Below is a small trained network, with its code and all its weights. Each question gives an input and a class and asks what happens when units are switched off, that is, made to give their printed mean instead of their output.

import numpy as np


def w(rows, s, z=0):
    codes = np.array(rows[::2]) - 128.0
    scale = np.full(codes.shape[1], s)
    scale[-1] = z or s
    return codes * scale


def norm(h):
    return h / np.sqrt((h * h).mean(-1, keepdims=True) + 1e-5)


def f(y):
    return y / 2 * (1 + np.tanh(0.7978845608 * (y + 0.044715 * y**3)))


def log_softmax(a):
    a = a - a.max(-1, keepdims=True)
    return a - np.log(np.exp(a).sum(-1, keepdims=True))


def net(x, mask):
    res = np.array(x, float).reshape(1, 3) / 4 @ E
    u = 0
    for l in range(3):
        y = f(norm(res) @ A[l][:, :-1].T + A[l][:, -1])
        res = res + np.where(mask[u : u + 10], y, B[l][:, -1]) @ B[l][:, :-1]
        u += 10
    return log_softmax(norm(res)[-1] @ U[:, :-1].T + U[:, -1])


A, B = {}, {}
E = w([
[177,243,176,128,90,72],'x0',
[115,134,75,42,233,108],'x1',
[229,78,153,20,144,2],'x2',
],0.00052)
A[0] = w([
[128,131,110,127,121,129,2],'0.n1',
[81,129,64,134,150,180,4],'0.n2',
[131,128,124,127,125,129,129],'0.n3',
[109,126,174,196,76,158,24],'0.n4',
[118,223,150,142,130,134,116],'0.n5',
[183,149,174,120,76,82,41],'0.n6',
[127,128,127,127,126,127,128],'0.n7',
[129,129,127,128,129,128,125],'0.n8',
[117,254,160,148,127,130,17],'0.n9',
[138,130,137,87,176,78,89],'0.n10',
],0.0034,0.00039)
B[0] = w([
[165,130,150,99,136,130,102],'0.n1',
[124,117,254,214,168,87,214],'0.n2',
[122,127,128,127,128,127,128],'0.n3',
[215,122,28,54,62,118,214],'0.n4',
[123,192,74,120,116,76,218],'0.n5',
[39,124,199,231,198,55,219],'0.n6',
[124,127,128,127,129,128,128],'0.n7',
[132,129,130,126,126,128,127],'0.n8',
[103,232,50,70,144,88,255],'0.n9',
[151,113,79,182,11,150,182],'0.n10',
],0.0014,0.00087)
A[1] = w([
[123,127,128,129,127,126,127],'1.n1',
[148,133,152,121,123,133,137],'1.n2',
[114,123,114,134,129,121,122],'1.n3',
[167,116,54,20,165,88,162],'1.n4',
[174,149,157,120,80,88,48],'1.n5',
[165,254,112,127,81,92,72],'1.n6',
[221,168,141,107,36,71,7],'1.n7',
[185,153,155,117,67,82,32],'1.n8',
[108,156,143,203,73,178,153],'1.n9',
[110,124,109,135,133,122,118],'1.n10',
],0.0021,0.0014)
B[1] = w([
[131,130,128,129,131,126,128],'1.n1',
[95,129,113,162,119,161,132],'1.n2',
[148,132,137,121,133,115,128],'1.n3',
[155,130,92,231,8,165,236],'1.n4',
[40,120,124,182,185,178,66],'1.n5',
[66,188,52,124,209,176,253],'1.n6',
[6,147,153,192,233,187,91],'1.n7',
[28,123,136,183,201,181,64],'1.n8',
[188,124,93,39,108,30,216],'1.n9',
[155,128,143,104,136,104,124],'1.n10',
],0.0012,0.00049)
A[2] = w([
[127,5,218,106,178,182,3],'2.n1',
[79,137,250,142,215,101,53],'2.n2',
[142,122,94,49,158,77,210],'2.n3',
[97,134,71,75,174,243,48],'2.n4',
[145,119,194,141,117,69,93],'2.n5',
[89,85,140,127,219,163,59],'2.n6',
[97,125,207,139,191,108,46],'2.n7',
[160,112,86,135,35,194,80],'2.n8',
[109,235,136,75,184,180,34],'2.n9',
[151,161,194,128,94,161,208],'2.n10',
],0.0026,0.00051)
B[2] = w([
[105,251,96,125,156,139,255],'2.n1',
[175,61,161,117,126,143,142],'2.n2',
[105,135,144,171,90,193,185],'2.n3',
[165,99,183,149,126,82,99],'2.n4',
[113,86,156,173,107,115,174],'2.n5',
[171,149,185,124,158,128,87],'2.n6',
[152,96,148,121,128,133,113],'2.n7',
[199,62,111,55,125,109,184],'2.n8',
[84,125,103,166,78,82,184],'2.n9',
[95,92,82,123,165,104,144],'2.n10',
],0.0023,0.00076)
U = w([
[40,243,67,163,89,86,137],'0',
[191,61,64,53,78,168,140],'1',
[148,184,192,101,234,205,122],'2',
[102,66,225,197,111,69,134],'3',
[1,100,162,68,130,181,9],'4',
],0.0098,0.014)

Each question gives the input, the list of numbers given to net, and the class t.
The units are the neurons (one row each of A and B). Each row of codes is followed by its name. A weight is (code - 128) times the scale printed after its matrix; where a second scale follows, it is the last column's (A, B and U).
mask holds one flag per neuron, layer by layer. A switched-off neuron (its flag False) gives its mean, the last column of its row in B, instead of its output. The means were averaged over made-up inputs and are rounded, as every weight is.
A unit's drop is (log p(t) with every unit on - log p(t) with that unit switched off) / (log p(t) with every unit on - log p(t) with every unit switched off).
The circuit of an input: a set's keep is (log p(t) with only the set's units on - log p(t) with every unit switched off) / (log p(t) with every unit on - log p(t) with every unit switched off). Starting from the 12 units with the biggest drops (on a tie, the unit counted first), units are removed one at a time, each time the one whose removal leaves the highest keep (on an exact tie, the one counted first), for as long as the keep stays at least 0.8.
units of the circuit, in order: the units of the circuit, biggest drop first
unit that matters most: the unit with the biggest drop
top k neurons: the k neurons with the biggest drops, biggest first
top k neurons in layer l: the k neurons of layer l with the biggest drops, biggest first
input [-7,-3,-6], class 1: units of the circuit, in order => 0.n6, 2.n8
input [-4,4,1], class 2: top neuron => 0.n4
input [6,0,5], class 3: units of the circuit, in order => 0.n6, 2.n1
input [8,0,6], class 3: units of the circuit, in order => 0.n6, 2.n1
input [-2,3,-6], class 3: units of the circuit, in order => 0.n2, 2.n4, 2.n2
input [0,-7,-3], class 1: units of the circuit, in order => 2.n8, 0.n4
input [0,5,-4], class 3: top 2 neurons => 0.n2, 0.n4
input [-4,2,-7], class 2: top 2 neurons => 0.n2, 0.n10
input [-3,7,0], class 2: top 4 neurons in layer 0 => 0.n4, 0.n9, 0.n2, 0.n5
input [-5,3,-3], class 2: top 2 neurons => 2.n1, 0.n2
input [-4,-1,1], class 2: top 4 neurons in layer 0 => 0.n9, 0.n5, 0.n4, 0.n10
input [6,7,7], class 0: top 3 neurons => 0.n2, 0.n10, 1.n4
input [-3,-2,7], class 3: top 3 neurons => 0.n6, 0.n4, 2.n5
input [-5,-1,1], class 2: top 2 neurons in layer 0 => 0.n9, 0.n4
input [-6,0,-3], class 2: top 2 neurons => 0.n2, 2.n1
input [2,3,5], class 3: top 2 neurons => 0.n4, 0.n6
input [0,7,0], class 1: unit that matters most => 0.n6
input [-8,0,2], class 2: top 2 neurons in layer 1 => 1.n9, 1.n4
input [-8,0,-8], class 2: top 4 neurons => 0.n2, 0.n10, 1.n4, 2.n1
input [-5,8,0], class 2: top 2 neurons => 0.n4, 0.n2
